Below is a small trained network, with its code and all its weights. Each question gives an input and a target symbol and asks what happens when units are switched off, that is, made to give their printed mean instead of their output.

import numpy as np


def w(rows, s, z=0):
    codes = np.array(rows[::2]) - 128.0
    scale = np.full(codes.shape[1], s)
    scale[-1] = z or s
    return codes * scale


def f(y):
    return y / 2 * (1 + np.tanh(0.7978845608 * (y + 0.044715 * y**3)))


def softmax(a):
    e = np.exp(a - a.max(-1, keepdims=True))
    return e / e.sum(-1, keepdims=True)


def log_softmax(a):
    a = a - a.max(-1, keepdims=True)
    return a - np.log(np.exp(a).sum(-1, keepdims=True))


def net(x, mask):
    ids = ['αβγεηλμπστφψω'.index(c) for c in x.split()]
    T = len(ids)
    res = E[ids] + P[:T]
    u = 0
    for l in range(2):
        q, k, v = (res @ M[l].T for M in (Q, K, V))
        z = softmax(np.where(np.tri(T) > 0, q @ k.T / 2**0.5, -1e9)) @ v
        res = res + np.where(mask[u], z, O[l][:, -1]) @ O[l][:, :-1]
        u += 1
        y = f(res @ A[l][:, :-1].T + A[l][:, -1])
        res = res + np.where(mask[u : u + 4], y, B[l][:, -1]) @ B[l][:, :-1]
        u += 4
    return log_softmax(res[-1] @ U[:, :-1].T + U[:, -1])


Q, K, V, O, A, B = {}, {}, {}, {}, {}, {}
E = w([
[131,188,121,186],'α',
[127,112,101,111],'β',
[234,119,128,158],'γ',
[106,118,143,167],'ε',
[138,175,115,161],'η',
[212,132,128,183],'λ',
[136,51,80,86],'μ',
[159,37,191,139],'π',
[43,246,51,118],'σ',
[143,9,144,101],'τ',
[153,108,183,200],'φ',
[210,191,135,204],'ψ',
[150,144,19,160],'ω',
],0.015)
P = w([
[2,228,157,65],'0',
[161,143,92,183],'1',
[169,107,91,155],'2',
[171,144,77,172],'3',
[164,118,88,181],'4',
[168,119,85,173],'5',
[176,121,88,168],'6',
[170,64,92,152],'7',
[185,118,73,156],'8',
[187,111,74,160],'9',
[187,109,74,154],'10',
[189,117,57,145],'11',
],0.0094)
Q[0] = w([
[186,165,68,155],'L0H1',
[28,205,254,36],'L0H1',
],0.0087)
K[0] = w([
[71,153,92,61],'L0H1',
[254,24,38,210],'L0H1',
],0.0082)
V[0] = w([
[99,103,244,179],'L0H1',
[136,237,82,219],'L0H1',
],0.011)
O[0] = w([
[144,199,250,139,81],'L0H1',
[206,210,55,74,244],'L0H1',
],0.013,0.011)
A[0] = w([
[150,64,75,139,195],'L0N1',
[52,133,75,165,1],'L0N2',
[215,197,51,72,223],'L0N3',
[190,187,1,145,135],'L0N4',
],0.0054,0.00059)
B[0] = w([
[105,215,117,154,158],'L0N1',
[78,67,112,160,132],'L0N2',
[153,43,165,105,244],'L0N3',
[94,1,174,64,255],'L0N4',
],0.0074,0.023)
Q[1] = w([
[6,216,118,64],'L1H1',
[49,167,152,90],'L1H1',
],0.012)
K[1] = w([
[206,112,142,182],'L1H1',
[253,123,173,163],'L1H1',
],0.011)
V[1] = w([
[255,34,150,166],'L1H1',
[29,55,69,136],'L1H1',
],0.0086)
O[1] = w([
[237,92,103,255,177],'L1H1',
[18,125,48,158,253],'L1H1',
],0.0099,0.015)
A[1] = w([
[55,27,165,111,2],'L1N1',
[208,245,91,119,86],'L1N2',
[133,74,3,207,165],'L1N3',
[126,66,21,128,54],'L1N4',
],0.0057,0.0046)
B[1] = w([
[211,205,146,236,168],'L1N1',
[190,139,2,211,132],'L1N2',
[94,218,133,102,254],'L1N3',
[165,158,181,141,238],'L1N4',
],0.0082,0.026)
U = w([
[149,58,130,65,102],'α',
[63,82,94,74,254],'β',
[162,126,107,170,197],'γ',
[133,196,186,42,145],'ε',
[117,24,114,74,177],'η',
[168,86,118,187,102],'λ',
[56,137,118,156,41],'μ',
[132,118,220,172,172],'π',
[131,133,75,66,57],'σ',
[99,78,151,234,111],'τ',
[188,254,178,119,77],'φ',
[206,95,105,185,24],'ψ',
[151,161,30,163,109],'ω',
],0.0063,0.0076)

Each question gives the input, a string of symbols that net reads in full, and the target symbol t.
The units are the heads (2 rows each of Q, K, V and O) and the neurons (one row each of A and B). Each row of codes is followed by its name. A weight is (code - 128) times the scale printed after its matrix; where a second scale follows, it is the last column's (O, A, B and U).
mask holds one flag per unit, layer by layer, with each layer's heads first. A switched-off unit (its flag False) gives its mean, the last column of its rows in O or B, instead of its output. The means were averaged over made-up inputs and are rounded, as every weight is.
A unit's drop is (log p(t) with every unit on - log p(t) with that unit switched off) / (log p(t) with every unit on - log p(t) with every unit switched off).
The circuit of an input: a set's keep is (log p(t) with only the set's units on - log p(t) with every unit switched off) / (log p(t) with every unit on - log p(t) with every unit switched off). Starting from all 10 units, units are removed one at a time, each time the one whose removal leaves the highest keep (on an exact tie, the one counted first), for as long as the keep stays at least 0.8.
circuit, biggest first: the units of the circuit, biggest drop first
top k neurons: the k neurons with the biggest drops, biggest first
top k neurons in layer l: the k neurons of layer l with the biggest drops, biggest first
drop of u: that unit's drop, to one decimal
input φ τ β β ω ψ, target φ: top 2 neurons	(L0N4 L0N3)
input ε β ω ψ, target ε: top 3 neurons	(L0N3 L0N4 L1N1)
input π ε ε η α η β λ β ε β, target π: circuit, biggest first	(L0H1)
input β β ε, target β: circuit, biggest first	(L1H1 L0N3 L0H1)
input α η β ω ψ π ψ ψ ψ η η α, target α: top 2 neurons in layer 1	(L1N3 L1N1)
input ε γ η η, target ε: circuit, biggest first	(L1H1 L0H1 L0N3)
input α π α λ μ ω γ φ ε β ω, target α: circuit, biggest first	(L0H1 L1H1 L0N4 L1N3)
input ε β α, target ε: top 4 neurons	(L0N4 L0N3 L1N1 L0N1)
input ψ ψ ω, target ψ: top 2 neurons	(L0N3 L0N1)
input α α π μ ε ψ, target α: top 2 neurons in layer 0	(L0N4 L0N3)
input ω τ π, target ω: circuit, biggest first	(L0H1 L1H1 L0N4 L0N3)
input α ω α, target η: top 2 neurons	(L1N3 L1N1)
input β ψ ω λ λ τ ω β ω ω η γ, target β: circuit, biggest first	(L1H1 L0H1 L0N3)
input ω σ λ η λ μ, target ω: top 2 neurons	(L1N1 L1N3)
input τ ω μ ε β ψ β α η, target τ: circuit, biggest first	(L0H1)
input β τ μ ω β η λ φ ε ω, target β: top 2 neurons	(L0N3 L0N4)
input ε γ γ τ, target ε: top 2 neurons in layer 0	(L0N4 L0N3)
input φ ω μ ω η ε ε ω η α, target φ: top 2 neurons	(L0N4 L0N3)
input ω ω ω σ ψ γ ω φ, target ω: top 2 neurons	(L1N3 L0N4)
input η ω γ η π γ ψ η, target η: top 3 neurons	(L1N3 L1N1 L1N4)
input ω ε τ α φ ω ε β ω λ γ τ, target ω: drop of L0H1	0.6
input τ τ ω γ α, target τ: drop of L0H1	1.2
input μ ε τ ω β, target μ: drop of L1H1	0.3
input ω η τ, target ω: drop of L0H1	0.5
input α β α β β ψ φ ω η, target α: top neuron	(L1N3)
